Below is a small trained network, with its code and all its weights. Each question gives an input and a target symbol and asks what happens when units are switched off, that is, made to give their printed mean instead of their output.

import numpy as np


def w(rows, s, z=0):
    codes = np.array(rows[::2]) - 128.0
    scale = np.full(codes.shape[1], s)
    scale[-1] = z or s
    return codes * scale


def f(y):
    return np.maximum(y, 0)


def softmax(a):
    e = np.exp(a - a.max(-1, keepdims=True))
    return e / e.sum(-1, keepdims=True)


def log_softmax(a):
    a = a - a.max(-1, keepdims=True)
    return a - np.log(np.exp(a).sum(-1, keepdims=True))


def net(x, mask):
    ids = ['αελσφω'.index(c) for c in x.split()]
    T = len(ids)
    res = E[ids] + P[:T]
    r = res
    for j in range(2):
        rows = slice(4 * j, 4 * j + 4)
        q, k, v = (r @ M[0][rows].T for M in (Q, K, V))
        z = softmax(np.where(np.tri(T) > 0, q @ k.T / 4**0.5, -1e9)) @ v
        o = O[0][rows]
        res = res + np.where(mask[j], z, o[:, -1]) @ o[:, :-1]
    y = f(res @ A[0][:, :-1].T + A[0][:, -1])
    res = res + np.where(mask[2:18], y, B[0][:, -1]) @ B[0][:, :-1]
    return log_softmax(res[-1] @ U[:, :-1].T + U[:, -1])


Q, K, V, O, A, B = {}, {}, {}, {}, {}, {}
E = w([
[73,138,89,186],'α',
[54,171,139,87],'ε',
[166,38,160,167],'λ',
[169,93,73,60],'σ',
[121,66,10,135],'φ',
[220,126,50,205],'ω',
],0.011)
P = w([
[57,2,237,224],'0',
[72,25,223,214],'1',
[72,61,218,189],'2',
[92,76,200,180],'3',
[103,102,193,167],'4',
[122,115,172,159],'5',
[140,128,153,150],'6',
[156,148,142,151],'7',
[180,162,127,138],'8',
[194,176,108,123],'9',
[205,189,98,121],'10',
[224,209,84,110],'11',
[239,225,75,108],'12',
[255,236,63,96],'13',
],0.006)
Q[0] = w([
[165,44,102,89],'H0',
[48,145,132,121],'H0',
[194,79,58,202],'H0',
[137,128,77,209],'H0',
[120,108,76,241],'H1',
[231,4,28,226],'H1',
[95,104,104,150],'H1',
[68,93,95,19],'H1',
],0.028)
K[0] = w([
[201,154,126,67],'H0',
[113,89,164,173],'H0',
[128,213,45,132],'H0',
[94,168,84,178],'H0',
[140,160,34,166],'H1',
[170,254,36,83],'H1',
[149,112,130,121],'H1',
[213,122,205,91],'H1',
],0.027)
V[0] = w([
[105,80,158,124],'H0',
[114,137,127,137],'H0',
[200,212,60,75],'H0',
[114,177,198,255],'H0',
[39,105,65,67],'H1',
[173,218,233,176],'H1',
[131,42,50,147],'H1',
[153,117,153,124],'H1',
],0.0064)
O[0] = w([
[154,120,137,103,143],'H0',
[125,129,112,130,124],'H0',
[11,70,161,139,74],'H0',
[136,253,34,178,147],'H0',
[117,30,106,13,101],'H1',
[178,121,249,227,53],'H1',
[67,210,38,102,254],'H1',
[123,139,141,160,129],'H1',
],0.0059,0.0037)
A[0] = w([
[46,70,143,106,100],'N0',
[163,73,128,176,10],'N1',
[23,118,135,206,85],'N2',
[124,96,63,106,125],'N3',
[149,120,166,150,68],'N4',
[6,44,131,181,213],'N5',
[165,203,127,133,95],'N6',
[111,120,144,77,67],'N7',
[142,60,88,155,32],'N8',
[80,150,202,87,253],'N9',
[169,66,131,85,185],'N10',
[221,110,140,50,31],'N11',
[148,125,157,189,66],'N12',
[113,128,169,119,81],'N13',
[200,91,226,142,172],'N14',
[48,70,236,168,83],'N15',
],0.013,0.0046)
B[0] = w([
[131,67,90,114,202],'N0',
[168,88,85,145,160],'N1',
[199,126,110,188,174],'N2',
[161,115,171,109,251],'N3',
[164,151,120,116,140],'N4',
[133,252,116,104,251],'N5',
[88,98,103,108,238],'N6',
[154,162,120,153,153],'N7',
[115,61,111,149,179],'N8',
[65,99,77,98,167],'N9',
[154,79,170,88,254],'N10',
[152,209,126,147,168],'N11',
[186,109,119,107,175],'N12',
[150,137,139,110,128],'N13',
[51,135,203,172,197],'N14',
[102,128,12,109,156],'N15',
],0.035,0.0049)
U = w([
[102,86,153,134,52],'α',
[141,6,86,165,2],'ε',
[62,59,253,179,221],'λ',
[8,73,91,100,147],'σ',
[147,89,191,43,122],'φ',
[131,232,160,163,151],'ω',
],0.0043,0.0064)

Each question gives the input, a string of symbols that net reads in full, and the target symbol t.
The units are the heads (4 rows each of Q, K, V and O) and the neurons (one row each of A and B). Each row of codes is followed by its name. A weight is (code - 128) times the scale printed after its matrix; where a second scale follows, it is the last column's (O, A, B and U).
mask holds one flag per unit, heads first, then neurons. A switched-off unit (its flag False) gives its mean, the last column of its rows in O or B, instead of its output. The means were averaged over made-up inputs and are rounded, as every weight is.
A unit's drop is (log p(t) with every unit on - log p(t) with that unit switched off) / (log p(t) with every unit on - log p(t) with every unit switched off).
The circuit of an input: a set's keep is (log p(t) with only the set's units on - log p(t) with every unit switched off) / (log p(t) with every unit on - log p(t) with every unit switched off). Starting from the 12 units with the biggest drops (on a tie, the unit counted first), units are removed one at a time, each time the one whose removal leaves the highest keep (on an exact tie, the one counted first), for as long as the keep stays at least 0.8.
circuit, biggest first: the units of the circuit, biggest drop first
most important unit: the unit with the biggest drop
top k neurons: the k neurons with the biggest drops, biggest first
heads that matter: for each layer, one digit per head in row order, 1 if its drop is at least 0.15 and else 0, layers parted by /
drop when u is switched off: that unit's drop, to one decimal
input ε ε ε φ σ σ σ α α σ λ σ ε λ, target σ: heads that matter	11
input φ φ ω λ ω λ ω α ω φ, target ω: heads that matter	11
input λ α λ λ α λ σ λ λ φ, target φ: heads that matter	11
input α α ω α, target ε: circuit, biggest first	(H0 N5 N2)
input ε ε α, target ω: heads that matter	00
input σ ε φ ε α, target ω: most important unit	N10
input λ σ ω, target ε: top 2 neurons	(N5 N12)
input φ α ε ε ε ω, target ε: circuit, biggest first	(N5 N14)
input φ α σ φ φ ε ε λ ε λ φ ε, target σ: circuit, biggest first	(N6 N9)
input ω σ φ ω ω φ, target ω: heads that matter	00
input φ λ λ λ ω λ λ α α ε, target σ: heads that matter	00
input α σ σ σ σ λ, target σ: heads that matter	10
input α ω λ σ λ ε λ, target λ: top 3 neurons	(N14 N10 N6)
input σ φ α α λ φ λ, target φ: most important unit	H1
input ε ε ω ω α ε λ λ, target λ: top 2 neurons	(N14 N5)
input λ ω α ε ω λ ω λ, target ω: drop when N8 is switched off	0.0
input σ λ φ λ λ, target φ: drop when N3 is switched off	0.1
input ω φ α φ ε λ σ α α ε φ ω ω λ, target ω: drop when H0 is switched off	1.5
